Here is a tiny trained network, its code and every weight. The questions are about switching its units off for an input and a target symbol, where a switched-off unit gives its printed mean instead of its output.

import numpy as np


def w(rows, s, z=0):
    codes = np.array(rows[::2]) - 128.0
    scale = np.full(codes.shape[1], s)
    scale[-1] = z or s
    return codes * scale


def f(y):
    return np.maximum(y, 0)


def softmax(a):
    e = np.exp(a - a.max(-1, keepdims=True))
    return e / e.sum(-1, keepdims=True)


def log_softmax(a):
    a = a - a.max(-1, keepdims=True)
    return a - np.log(np.exp(a).sum(-1, keepdims=True))


def net(x, mask):
    ids = ['αγδζθλμπτ'.index(c) for c in x.split()]
    T = len(ids)
    res = E[ids] + P[:T]
    q, k, v = (res @ M[0].T for M in (Q, K, V))
    z = softmax(np.where(np.tri(T) > 0, q @ k.T / 2**0.5, -1e9)) @ v
    res = res + np.where(mask[0], z, O[0][:, -1]) @ O[0][:, :-1]
    y = f(res @ A[0][:, :-1].T + A[0][:, -1])
    res = res + np.where(mask[1:9], y, B[0][:, -1]) @ B[0][:, :-1]
    return log_softmax(res[-1] @ U[:, :-1].T + U[:, -1])


Q, K, V, O, A, B = {}, {}, {}, {}, {}, {}
E = w([
[113,83,124,148,111,155,91,83,38,176,104],'α',
[173,121,119,117,67,128,173,207,68,177,114],'γ',
[147,169,151,116,132,58,149,126,41,127,101],'δ',
[182,122,105,185,48,76,169,108,112,146,142],'ζ',
[162,87,150,125,181,156,191,83,123,110,120],'θ',
[119,190,108,128,169,142,186,146,132,87,40],'λ',
[212,76,76,46,108,56,115,138,157,158,86],'μ',
[132,188,46,155,182,128,195,95,132,253,137],'π',
[126,138,193,172,59,123,125,189,181,195,86],'τ',
],0.019)
P = w([
[216,222,152,163,155,199,113,79,124,141,129],'0',
[195,195,148,170,158,186,120,94,132,137,120],'1',
[166,195,151,161,151,166,134,94,144,145,112],'2',
[136,164,142,161,162,146,147,101,144,145,100],'3',
[111,150,140,153,162,131,160,104,139,147,100],'4',
[89,128,139,144,175,107,165,115,122,137,97],'5',
[66,118,130,137,180,98,172,128,113,132,89],'6',
[41,106,133,130,176,88,183,119,108,122,90],'7',
[36,92,133,111,184,69,197,143,97,125,96],'8',
[14,96,133,98,177,60,205,148,95,143,102],'9',
[1,81,133,96,192,49,213,149,96,137,111],'10',
],0.0084)
Q[0] = w([
[94,141,153,122,128,126,68,176,145,79,227],'h1',
[140,143,93,60,95,135,2,140,212,79,170],'h1',
],0.008)
K[0] = w([
[103,162,142,178,132,169,161,126,85,131,150],'h1',
[111,254,193,215,181,140,214,191,192,154,236],'h1',
],0.0073)
V[0] = w([
[169,127,12,32,168,85,15,137,213,140,159],'h1',
[150,105,152,94,116,46,254,166,152,83,122],'h1',
],0.0064)
O[0] = w([
[56,144,100,2,64,113,54,15,143,142,165,131],'h1',
[233,170,121,122,96,153,2,34,190,60,77,251],'h1',
],0.0092,0.0026)
A[0] = w([
[43,80,143,66,110,98,91,119,145,157,140,148],'n1',
[80,180,163,135,124,106,108,75,225,117,145,144],'n2',
[55,123,173,226,139,125,164,199,100,171,120,45],'n3',
[212,136,175,156,164,93,109,117,28,72,121,76],'n4',
[172,188,172,149,130,157,56,127,136,110,69,200],'n5',
[198,100,177,148,76,189,131,158,254,121,90,252],'n6',
[158,157,133,204,122,133,138,123,223,32,134,69],'n7',
[174,36,196,143,188,76,169,162,186,147,98,111],'n8',
],0.0085,0.0043)
B[0] = w([
[102,104,139,198,153,92,199,124,134,108,125,211],'n1',
[149,55,114,123,124,174,154,159,88,137,68,200],'n2',
[165,74,178,102,96,70,137,98,216,65,145,251],'n3',
[2,193,122,129,43,148,143,146,129,131,125,214],'n4',
[197,143,117,56,86,150,95,151,226,167,154,212],'n5',
[124,88,75,149,149,145,140,191,25,98,142,229],'n6',
[127,148,99,131,144,79,111,96,174,69,221,189],'n7',
[132,160,210,95,139,169,101,96,85,179,150,247],'n8',
],0.0095,0.011)
U = w([
[117,79,61,96,120,106,154,163,151,110,89,135],'α',
[144,87,118,137,100,171,170,195,45,177,40,143],'γ',
[161,150,94,153,172,120,160,113,134,212,89,255],'δ',
[102,82,173,152,125,116,169,118,141,127,123,109],'ζ',
[235,97,158,45,77,173,2,71,172,160,175,105],'θ',
[116,150,81,77,175,127,133,177,206,63,169,75],'λ',
[109,127,75,201,90,71,112,131,89,101,197,143],'μ',
[108,144,156,118,180,217,93,118,65,130,190,168],'π',
[87,177,171,133,92,142,81,141,167,189,115,94],'τ',
],0.0081,0.0053)

Each question gives the input, a string of symbols that net reads in full, and the target symbol t.
The units are the heads (2 rows each of Q, K, V and O) and the neurons (one row each of A and B). Each row of codes is followed by its name. A weight is (code - 128) times the scale printed after its matrix; where a second scale follows, it is the last column's (O, A, B and U).
mask holds one flag per unit, heads first, then neurons. A switched-off unit (its flag False) gives its mean, the last column of its rows in O or B, instead of its output. The means were averaged over made-up inputs and are rounded, as every weight is.
A unit's drop is (log p(t) with every unit on - log p(t) with that unit switched off) / (log p(t) with every unit on - log p(t) with every unit switched off).
The circuit of an input: a set's keep is (log p(t) with only the set's units on - log p(t) with every unit switched off) / (log p(t) with every unit on - log p(t) with every unit switched off). Starting from all 9 units, units are removed one at a time, each time the one whose removal leaves the highest keep (on an exact tie, the one counted first), for as long as the keep stays at least 0.8.
circuit, biggest first: the units of the circuit, biggest drop first
most important unit: the unit with the biggest drop
k most important neurons: the k neurons with the biggest drops, biggest first
drop of u: that unit's drop, to one decimal
input π μ μ, target α: most important unit -> h1
input δ θ ζ λ θ α π μ τ, target γ: 3 most important neurons -> (n2; n3; n6)
input π α ζ λ τ μ θ λ τ π τ, target γ: 3 most important neurons -> (n2; n3; n7)
input ζ α τ μ, target γ: 4 most important neurons -> (n3; n6; n7; n5)
input λ ζ θ δ ζ θ θ π α λ, target ζ: circuit, biggest first -> (h1; n3; n8)
input ζ τ θ γ τ, target θ: 3 most important neurons -> (n5; n3; n8)
input λ λ θ λ ζ θ δ α δ θ τ, target ζ: 3 most important neurons -> (n3; n5; n6)
input θ δ θ λ γ λ θ λ λ, target λ: 2 most important neurons -> (n7; n5)
input θ ζ α μ λ, target θ: 2 most important neurons -> (n5; n6)
input δ π λ, target λ: circuit, biggest first -> (n7; h1; n5)
input δ ζ θ γ δ τ θ δ θ α, target ζ: circuit, biggest first -> (n3; h1)
input π τ γ θ λ α γ, target ζ: circuit, biggest first -> (h1; n3)
input ζ ζ λ δ θ, target π: circuit, biggest first -> (n8; h1; n3; n7)
input π δ μ, target δ: most important unit -> h1
input α ζ θ θ λ ζ ζ γ π γ, target ζ: circuit, biggest first -> (n3; h1)
input ζ π π ζ μ θ δ, target θ: 3 most important neurons -> (n6; n5; n4)
input θ θ ζ ζ α ζ, target ζ: 2 most important neurons -> (n3; n5)
input θ τ ζ λ δ, target τ: circuit, biggest first -> (n4; h1; n6; n5)
input λ ζ γ δ λ μ α, target θ: 3 most important neurons -> (n6; n4; n5)
input γ δ γ λ δ ζ θ δ θ δ μ, target θ: 2 most important neurons -> (n4; n2)
input λ λ τ, target θ: most important unit -> n5
input ζ θ λ δ γ μ δ, target θ: 3 most important neurons -> (n5; n6; n4)
input τ α θ λ π ζ γ π λ λ, target ζ: drop of h1 -> 1.5
input α δ θ, target ζ: drop of h1 -> 2.2
